Below is a small trained network, with its code and all its weights. Each question gives an input and a target symbol and asks what happens when units are switched off, that is, made to give their printed mean instead of their output.

import numpy as np


def w(rows, s, z=0):
    codes = np.array(rows[::2]) - 128.0
    scale = np.full(codes.shape[1], s)
    scale[-1] = z or s
    return codes * scale


def f(y):
    return np.maximum(y, 0)


def softmax(a):
    e = np.exp(a - a.max(-1, keepdims=True))
    return e / e.sum(-1, keepdims=True)


def log_softmax(a):
    a = a - a.max(-1, keepdims=True)
    return a - np.log(np.exp(a).sum(-1, keepdims=True))


def net(x, mask):
    ids = ['ΓΠΦβδεζθλμτψ'.index(c) for c in x.split()]
    T = len(ids)
    res = E[ids] + P[:T]
    u = 0
    for l in range(3):
        q, k, v = (res @ M[l].T for M in (Q, K, V))
        z = softmax(np.where(np.tri(T) > 0, q @ k.T / 2**0.5, -1e9)) @ v
        res = res + np.where(mask[u], z, O[l][:, -1]) @ O[l][:, :-1]
        u += 1
        y = f(res @ A[l][:, :-1].T + A[l][:, -1])
        res = res + np.where(mask[u : u + 4], y, B[l][:, -1]) @ B[l][:, :-1]
        u += 4
    return log_softmax(res[-1] @ U[:, :-1].T + U[:, -1])


Q, K, V, O, A, B = {}, {}, {}, {}, {}, {}
E = w([
[117,117,105,94,188],'Γ',
[6,122,208,103,114],'Π',
[70,130,130,206,141],'Φ',
[137,157,135,109,91],'β',
[98,254,113,102,77],'δ',
[97,189,110,131,142],'ε',
[111,159,151,151,88],'ζ',
[120,143,132,148,116],'θ',
[47,119,102,187,171],'λ',
[47,58,234,136,82],'μ',
[75,108,252,100,29],'τ',
[120,99,106,168,168],'ψ',
],0.014)
P = w([
[162,106,110,154,117],'0',
[156,103,184,113,155],'1',
[90,116,38,122,143],'2',
[82,105,140,210,133],'3',
[119,215,181,122,128],'4',
[109,147,4,58,203],'5',
],0.018)
Q[0] = w([
[210,189,126,88,132],'0.h1',
[253,75,40,163,230],'0.h1',
],0.0039)
K[0] = w([
[134,205,127,2,143],'0.h1',
[217,75,102,162,182],'0.h1',
],0.008)
V[0] = w([
[46,101,183,20,254],'0.h1',
[102,149,214,127,130],'0.h1',
],0.0065)
O[0] = w([
[2,246,81,179,196,195],'0.h1',
[104,250,69,144,140,252],'0.h1',
],0.006,0.0035)
A[0] = w([
[104,122,137,31,89,144],'0.n1',
[141,132,136,167,178,253],'0.n2',
[164,243,194,117,100,128],'0.n3',
[114,11,103,129,119,63],'0.n4',
],0.011,0.0023)
B[0] = w([
[133,120,32,101,255,189],'0.n1',
[100,219,170,4,99,185],'0.n2',
[69,61,167,53,145,254],'0.n3',
[218,247,70,201,127,165],'0.n4',
],0.0083,0.007)
Q[1] = w([
[149,136,238,37,201],'1.h1',
[16,10,2,46,120],'1.h1',
],0.0069)
K[1] = w([
[253,101,78,152,7],'1.h1',
[99,253,221,15,125],'1.h1',
],0.005)
V[1] = w([
[100,94,249,202,38],'1.h1',
[147,81,123,3,141],'1.h1',
],0.012)
O[1] = w([
[36,91,35,143,24,230],'1.h1',
[116,97,254,225,137,251],'1.h1',
],0.0083,0.0032)
A[1] = w([
[116,82,48,136,208,254],'1.n1',
[91,217,210,2,108,158],'1.n2',
[143,159,215,93,193,168],'1.n3',
[156,56,89,72,124,72],'1.n4',
],0.0077,0.004)
B[1] = w([
[175,249,105,59,110,187],'1.n1',
[134,31,87,172,144,249],'1.n2',
[98,101,153,118,161,194],'1.n3',
[140,106,78,193,64,136],'1.n4',
],0.011,0.013)
Q[2] = w([
[71,247,133,254,134],'2.h1',
[188,121,119,115,136],'2.h1',
],0.007)
K[2] = w([
[36,68,55,179,221],'2.h1',
[87,174,117,42,254],'2.h1',
],0.0069)
V[2] = w([
[22,244,126,105,211],'2.h1',
[255,167,103,225,162],'2.h1',
],0.0063)
O[2] = w([
[252,97,53,178,192,118],'2.h1',
[110,171,137,84,170,1],'2.h1',
],0.012,0.0084)
A[2] = w([
[122,2,149,61,109,119],'2.n1',
[106,55,93,115,65,133],'2.n2',
[121,146,170,69,119,22],'2.n3',
[177,167,174,160,61,254],'2.n4',
],0.0095,0.0046)
B[2] = w([
[206,228,146,116,71,248],'2.n1',
[131,120,81,185,171,233],'2.n2',
[2,201,136,203,236,139],'2.n3',
[117,214,121,108,168,166],'2.n4',
],0.011,0.015)
U = w([
[150,140,141,181,241,200],'Γ',
[177,103,57,254,167,118],'Π',
[112,160,43,27,73,254],'Φ',
[68,201,150,184,206,48],'β',
[129,173,216,223,164,27],'δ',
[122,171,129,157,162,243],'ε',
[33,191,80,172,120,32],'ζ',
[60,199,98,125,142,112],'θ',
[167,162,61,109,181,145],'λ',
[75,122,17,127,26,69],'μ',
[82,161,145,247,29,197],'τ',
[116,197,96,142,212,142],'ψ',
],0.0069,0.0044)

Each question gives the input, a string of symbols that net reads in full, and the target symbol t.
The units are the heads (2 rows each of Q, K, V and O) and the neurons (one row each of A and B). Each row of codes is followed by its name. A weight is (code - 128) times the scale printed after its matrix; where a second scale follows, it is the last column's (O, A, B and U).
mask holds one flag per unit, layer by layer, with each layer's heads first. A switched-off unit (its flag False) gives its mean, the last column of its rows in O or B, instead of its output. The means were averaged over made-up inputs and are rounded, as every weight is.
A unit's drop is (log p(t) with every unit on - log p(t) with that unit switched off) / (log p(t) with every unit on - log p(t) with every unit switched off).
The circuit of an input: a set's keep is (log p(t) with only the set's units on - log p(t) with every unit switched off) / (log p(t) with every unit on - log p(t) with every unit switched off). Starting from the 12 units with the biggest drops (on a tie, the unit counted first), units are removed one at a time, each time the one whose removal leaves the highest keep (on an exact tie, the one counted first), for as long as the keep stays at least 0.8.
units of the circuit, in order: the units of the circuit, biggest drop first
unit that matters most: the unit with the biggest drop
k most important neurons: the k neurons with the biggest drops, biggest first
k most important neurons of layer l: the k neurons of layer l with the biggest drops, biggest first
input λ θ Π Π τ θ, target τ: units of the circuit, in order => 0.n3; 1.h1
input Π τ λ, target τ: unit that matters most => 1.n2
input β ε Π τ ζ, target β: 2 most important neurons => 0.n3; 2.n3
input Π θ μ Φ Π, target Π: units of the circuit, in order => 1.n2; 2.h1
input Φ θ Φ θ Φ, target Φ: 3 most important neurons => 1.n2; 0.n4; 0.n3
input τ Π Γ τ Π Γ, target Π: 2 most important neurons of layer 2 => 2.n1; 2.n4
input Π μ λ, target μ: 3 most important neurons => 1.n1; 1.n2; 0.n1
input Φ τ Π τ τ, target Φ: units of the circuit, in order => 1.h1; 0.n3
input ζ δ Γ Π Γ τ, target Γ: units of the circuit, in order => 1.h1; 2.h1
input Φ ε Π μ ψ, target Φ: 2 most important neurons => 1.n2; 0.n4
input δ ζ Π ζ Π, target δ: 3 most important neurons => 1.n2; 0.n3; 2.n1
input μ τ τ ψ λ τ, target λ: 2 most important neurons => 0.n1; 0.n2
input μ τ δ δ Π ε, target Π: units of the circuit, in order => 2.h1; 0.n3
input τ τ μ, target τ: units of the circuit, in order => 1.h1; 0.n3
input λ τ τ τ Γ Γ, target Γ: 2 most important neurons => 0.n3; 0.n2
input τ τ λ, target τ: 2 most important neurons => 1.n2; 0.n3
input β τ Π τ Φ, target β: most important neuron => 0.n3
input Γ Φ τ, target Φ: 2 most important neurons => 0.n2; 0.n1
input τ Φ τ Φ θ, target τ: 2 most important neurons => 1.n2; 2.n1
input μ μ δ λ β, target μ: unit that matters most => 1.h1
input μ τ Π ε ζ, target μ: units of the circuit, in order => 1.h1; 1.n2; 0.n3
input Γ δ λ τ Π, target Γ: units of the circuit, in order => 1.n2; 1.h1
